Below are the code and all the weights of a small trained network. Each question names an input and a class and asks about switching units off, where a switched-off unit gives its printed mean instead of its output.

import numpy as np


def w(rows, s, z=0):
    codes = np.array(rows[::2]) - 128.0
    scale = np.full(codes.shape[1], s)
    scale[-1] = z or s
    return codes * scale


def norm(h):
    return h / np.sqrt((h * h).mean(-1, keepdims=True) + 1e-5)


def f(y):
    return y / 2 * (1 + np.tanh(0.7978845608 * (y + 0.044715 * y**3)))


def log_softmax(a):
    a = a - a.max(-1, keepdims=True)
    return a - np.log(np.exp(a).sum(-1, keepdims=True))


def net(x, mask):
    res = np.array(x, float).reshape(1, 5) / 4 @ E
    u = 0
    for l in range(3):
        y = f(norm(res) @ A[l][:, :-1].T + A[l][:, -1])
        res = res + np.where(mask[u : u + 7], y, B[l][:, -1]) @ B[l][:, :-1]
        u += 7
    return log_softmax(norm(res)[-1] @ U[:, :-1].T + U[:, -1])


A, B = {}, {}
E = w([
[158,203,103,80,122,12,142],'x0',
[91,231,71,151,224,161,52],'x1',
[22,84,131,134,191,88,161],'x2',
[84,113,63,165,67,93,82],'x3',
[105,234,147,162,82,168,254],'x4',
],0.0056)
A[0] = w([
[176,153,80,112,50,179,79,85],'0.n1',
[72,114,61,151,50,106,114,88],'0.n2',
[102,198,152,168,90,113,157,90],'0.n3',
[150,60,130,70,156,124,52,2],'0.n4',
[125,155,106,204,147,92,102,141],'0.n5',
[143,106,2,220,84,113,121,63],'0.n6',
[84,135,209,231,108,198,115,150],'0.n7',
],0.0094,0.0064)
B[0] = w([
[88,188,241,113,106,143,70,195],'0.n1',
[164,137,218,71,188,130,188,190],'0.n2',
[84,128,106,48,115,136,149,195],'0.n3',
[156,106,2,148,121,69,62,201],'0.n4',
[111,170,142,200,134,163,128,186],'0.n5',
[202,82,100,8,240,141,161,176],'0.n6',
[97,89,58,77,109,145,91,253],'0.n7',
],0.008,0.0038)
A[1] = w([
[134,194,101,135,111,1,153,2],'1.n1',
[180,128,130,101,198,188,173,228],'1.n2',
[140,179,164,152,125,22,124,70],'1.n3',
[161,209,118,96,153,46,146,39],'1.n4',
[201,164,132,166,109,174,119,136],'1.n5',
[18,90,144,177,196,78,166,201],'1.n6',
[94,220,85,163,173,158,92,13],'1.n7',
],0.0093,0.0025)
B[1] = w([
[155,97,103,132,80,254,146,223],'1.n1',
[160,82,44,52,161,82,120,234],'1.n2',
[130,30,127,127,73,182,65,196],'1.n3',
[90,48,86,96,151,177,70,241],'1.n4',
[98,175,164,49,149,99,61,159],'1.n5',
[203,207,193,41,81,132,32,253],'1.n6',
[123,83,190,244,204,142,198,252],'1.n7',
],0.0086,0.0034)
A[2] = w([
[58,215,71,100,87,161,254,113],'2.n1',
[74,78,96,120,120,157,45,177],'2.n2',
[94,243,162,52,114,175,106,173],'2.n3',
[192,121,69,55,199,99,173,8],'2.n4',
[131,39,192,136,32,67,232,101],'2.n5',
[196,138,57,184,124,72,57,6],'2.n6',
[194,104,167,133,26,88,113,254],'2.n7',
],0.0081,0.0021)
B[2] = w([
[105,8,73,149,131,29,53,194],'2.n1',
[123,157,135,132,62,140,210,253],'2.n2',
[162,124,165,140,99,72,110,207],'2.n3',
[174,100,124,79,175,136,144,180],'2.n4',
[124,181,106,176,216,181,104,186],'2.n5',
[126,89,106,126,109,51,144,172],'2.n6',
[84,162,147,175,192,117,136,221],'2.n7',
],0.012,0.006)
U = w([
[103,48,60,166,109,20,86,195],'0',
[103,158,153,234,254,184,129,151],'1',
[145,163,254,93,61,97,66,156],'2',
[182,83,108,29,185,152,155,143],'3',
[101,90,85,131,22,253,148,129],'4',
[126,156,108,125,98,107,185,156],'5',
[104,195,98,125,109,103,192,1],'6',
[140,150,141,142,108,97,229,45],'7',
],0.014,0.0076)

Each question gives the input, the list of numbers given to net, and the class t.
The units are the neurons (one row each of A and B). Each row of codes is followed by its name. A weight is (code - 128) times the scale printed after its matrix; where a second scale follows, it is the last column's (A, B and U).
mask holds one flag per neuron, layer by layer. A switched-off neuron (its flag False) gives its mean, the last column of its row in B, instead of its output. The means were averaged over made-up inputs and are rounded, as every weight is.
A unit's drop is (log p(t) with every unit on - log p(t) with that unit switched off) / (log p(t) with every unit on - log p(t) with every unit switched off).
The circuit of an input: a set's keep is (log p(t) with only the set's units on - log p(t) with every unit switched off) / (log p(t) with every unit on - log p(t) with every unit switched off). Starting from the 12 units with the biggest drops (on a tie, the unit counted first), units are removed one at a time, each time the one whose removal leaves the highest keep (on an exact tie, the one counted first), for as long as the keep stays at least 0.8.
units of the circuit, in order: the units of the circuit, biggest drop first
most important unit: the unit with the biggest drop
top k neurons: the k neurons with the biggest drops, biggest first
k most important neurons of layer l: the k neurons of layer l with the biggest drops, biggest first
input [-6,-8,-7,3,2], class 1: units of the circuit, in order	(2.n5 2.n7)
input [-8,5,-2,1,-3], class 4: most important unit	0.n7
input [-1,1,-6,-8,-8], class 0: top 2 neurons	(0.n4 2.n6)
input [-4,-4,7,8,-5], class 3: units of the circuit, in order	(0.n6 0.n2 2.n1)
input [-5,-7,7,-1,-5], class 1: top 3 neurons	(2.n7 2.n5 1.n4)
input [-4,3,2,-3,4], class 0: top 3 neurons	(2.n1 0.n7 1.n4)
input [-3,2,-5,7,-6], class 3: top 3 neurons	(0.n6 0.n2 2.n1)
input [-4,-6,6,3,2], class 1: 2 most important neurons of layer 2	(2.n5 2.n7)
input [-4,7,-8,0,3], class 2: top 4 neurons	(0.n1 1.n5 2.n3 2.n7)
input [0,-6,-7,1,7], class 0: units of the circuit, in order	(2.n1 1.n6)
input [2,-7,-8,7,-3], class 2: top 2 neurons	(0.n1 1.n7)
input [7,-8,-6,8,7], class 1: top 2 neurons	(2.n5 2.n7)
input [8,-8,-8,-5,-6], class 1: top 3 neurons	(2.n7 1.n6 2.n5)
input [-1,5,-7,4,7], class 0: top 3 neurons	(2.n1 0.n3 1.n6)
input [-8,6,2,-2,5], class 4: units of the circuit, in order	(0.n7)
input [-5,6,6,8,-2], class 3: units of the circuit, in order	(0.n6 0.n2 1.n6)
input [8,-3,5,8,-4], class 3: 2 most important neurons of layer 0	(0.n2 0.n6)
input [5,8,-6,-6,-5], class 1: units of the circuit, in order	(1.n7 0.n6)
input [-5,-8,8,-4,-5], class 1: units of the circuit, in order	(2.n5 1.n4)
input [-3,2,4,5,4], class 3: units of the circuit, in order	(0.n6 0.n2)
input [8,3,-5,-5,0], class 4: most important unit	1.n4
input [-1,4,6,-6,0], class 2: top 2 neurons	(1.n6 0.n6)
input [5,-1,-2,4,-4], class 4: 2 most important neurons of layer 0	(0.n7 0.n1)
input [7,6,-6,2,7], class 0: 2 most important neurons of layer 0	(0.n3 0.n4)
input [-7,6,-7,5,-1], class 2: top 2 neurons	(0.n1 1.n5)
input [-1,3,3,-5,-6], class 0: 3 most important neurons of layer 0	(0.n4 0.n6 0.n2)
input [-4,2,-8,4,-2], class 2: units of the circuit, in order	(0.n1)
